Below are the code and all the weights of a small trained network. Each question names an input and a class and asks about switching units off, where a switched-off unit gives its printed mean instead of its output.

import numpy as np


def w(rows, s, z=0):
    codes = np.array(rows[::2]) - 128.0
    scale = np.full(codes.shape[1], s)
    scale[-1] = z or s
    return codes * scale


def f(y):
    return np.maximum(y, 0)


def log_softmax(a):
    a = a - a.max(-1, keepdims=True)
    return a - np.log(np.exp(a).sum(-1, keepdims=True))


def net(x, mask):
    res = np.array(x, float).reshape(1, 7) / 4 @ E
    y = f(res @ A[0][:, :-1].T + A[0][:, -1])
    res = res + np.where(mask, y, B[0][:, -1]) @ B[0][:, :-1]
    return log_softmax(res[-1] @ U[:, :-1].T + U[:, -1])


A, B = {}, {}
E = w([
[153,141,116,84,163,3],'x0',
[79,107,139,121,136,108],'x1',
[194,92,41,85,109,117],'x2',
[105,173,133,155,255,153],'x3',
[164,92,200,89,137,156],'x4',
[112,159,109,83,145,172],'x5',
[143,53,205,151,110,95],'x6',
],0.011)
A[0] = w([
[144,65,201,102,233,112,101],'neuron 0',
[129,98,130,168,114,77,99],'neuron 1',
[139,69,204,111,147,193,125],'neuron 2',
[18,236,191,200,214,149,167],'neuron 3',
[197,149,105,90,223,76,129],'neuron 4',
[70,182,107,103,232,122,76],'neuron 5',
[59,128,93,193,138,38,182],'neuron 6',
[63,217,124,199,181,160,147],'neuron 7',
[94,89,157,172,95,186,133],'neuron 8',
[117,219,171,168,99,115,138],'neuron 9',
[160,118,173,124,101,35,212],'neuron 10',
[112,75,125,168,150,56,178],'neuron 11',
[162,162,177,22,131,175,55],'neuron 12',
[91,125,77,58,39,150,72],'neuron 13',
[120,201,86,107,225,90,157],'neuron 14',
[99,180,153,65,105,202,51],'neuron 15',
[75,62,148,190,34,200,111],'neuron 16',
[93,150,49,148,93,51,49],'neuron 17',
[133,91,80,93,80,121,254],'neuron 18',
[193,116,55,95,46,84,198],'neuron 19',
[139,84,133,240,92,10,199],'neuron 20',
[209,176,109,33,254,60,166],'neuron 21',
[35,186,171,213,210,158,107],'neuron 22',
[11,134,142,181,98,149,148],'neuron 23',
[133,132,161,175,21,127,176],'neuron 24',
[136,67,218,94,198,185,203],'neuron 25',
],0.0089,0.0054)
B[0] = w([
[78,73,173,155,150,89,183],'neuron 0',
[102,112,131,109,127,153,154],'neuron 1',
[129,51,184,169,118,78,182],'neuron 2',
[82,217,112,165,71,47,253],'neuron 3',
[214,158,2,95,100,149,191],'neuron 4',
[124,186,103,76,128,131,193],'neuron 5',
[70,127,124,79,148,145,191],'neuron 6',
[86,177,127,144,82,102,214],'neuron 7',
[191,134,146,160,104,143,179],'neuron 8',
[153,170,70,108,91,136,169],'neuron 9',
[136,76,121,91,155,146,204],'neuron 10',
[121,70,119,83,178,204,179],'neuron 11',
[106,57,159,141,160,125,155],'neuron 12',
[121,100,184,174,127,55,178],'neuron 13',
[143,166,86,100,79,134,210],'neuron 14',
[96,104,185,106,132,113,158],'neuron 15',
[202,124,86,114,111,139,199],'neuron 16',
[132,54,198,141,151,97,172],'neuron 17',
[155,80,125,167,128,138,204],'neuron 18',
[197,63,134,186,95,116,225],'neuron 19',
[125,98,109,86,184,181,212],'neuron 20',
[179,138,26,67,122,173,226],'neuron 21',
[67,143,148,169,88,86,223],'neuron 22',
[158,168,119,149,102,114,188],'neuron 23',
[151,113,96,71,150,167,193],'neuron 24',
[72,117,191,205,133,94,203],'neuron 25',
],0.0095,0.014)
U = w([
[105,140,189,195,117,81,4],'0',
[58,248,141,100,142,110,140],'1',
[92,96,197,98,187,122,147],'2',
[192,145,128,100,124,142,198],'3',
],0.012,0.0025)

Each question gives the input, the list of numbers given to net, and the class t.
The units are the neurons (one row each of A and B). Each row of codes is followed by its name. A weight is (code - 128) times the scale printed after its matrix; where a second scale follows, it is the last column's (A, B and U).
mask holds one flag per neuron, in row order. A switched-off neuron (its flag False) gives its mean, the last column of its row in B, instead of its output. The means were averaged over made-up inputs and are rounded, as every weight is.
A unit's drop is (log p(t) with every unit on - log p(t) with that unit switched off) / (log p(t) with every unit on - log p(t) with every unit switched off).
The circuit of an input: a set's keep is (log p(t) with only the set's units on - log p(t) with every unit switched off) / (log p(t) with every unit on - log p(t) with every unit switched off). Starting from the 12 units with the biggest drops (on a tie, the unit counted first), units are removed one at a time, each time the one whose removal leaves the highest keep (on an exact tie, the one counted first), for as long as the keep stays at least 0.8.
units of the circuit, in order: the units of the circuit, biggest drop first
k most important neurons: the k neurons with the biggest drops, biggest first
drop when u is switched off: that unit's drop, to one decimal
input [-5,2,-7,-5,-2,-7,5], class 3: units of the circuit, in order => [neuron 16]
input [-5,-4,5,6,4,-1,-4], class 1: units of the circuit, in order => [neuron 19; neuron 16]
input [1,-4,-3,4,7,1,0], class 0: 2 most important neurons => [neuron 25; neuron 2]
input [-1,0,0,-3,5,5,3], class 2: 3 most important neurons => [neuron 3; neuron 22; neuron 7]
input [-1,-6,-6,5,-1,5,4], class 1: 2 most important neurons => [neuron 19; neuron 3]
input [-1,-1,-6,-8,-1,8,6], class 3: 2 most important neurons => [neuron 16; neuron 24]
input [-8,3,6,4,7,2,2], class 0: 2 most important neurons => [neuron 25; neuron 20]
input [-6,-3,3,-7,5,8,-1], class 0: 3 most important neurons => [neuron 13; neuron 21; neuron 4]
input [-2,8,4,2,2,8,4], class 2: 2 most important neurons => [neuron 3; neuron 22]
input [6,2,-2,-4,-4,7,-5], class 3: drop when neuron 22 is switched off => 0.1
input [-3,8,-2,-2,-6,0,2], class 1: drop when neuron 2 is switched off => 0.2
input [-1,0,-7,-7,2,4,3], class 3: drop when neuron 3 is switched off => 0.7
input [-7,-8,3,5,-4,7,4], class 0: drop when neuron 21 is switched off => 0.4
input [0,-7,-4,2,3,-8,5], class 2: most important neuron => [neuron 20]
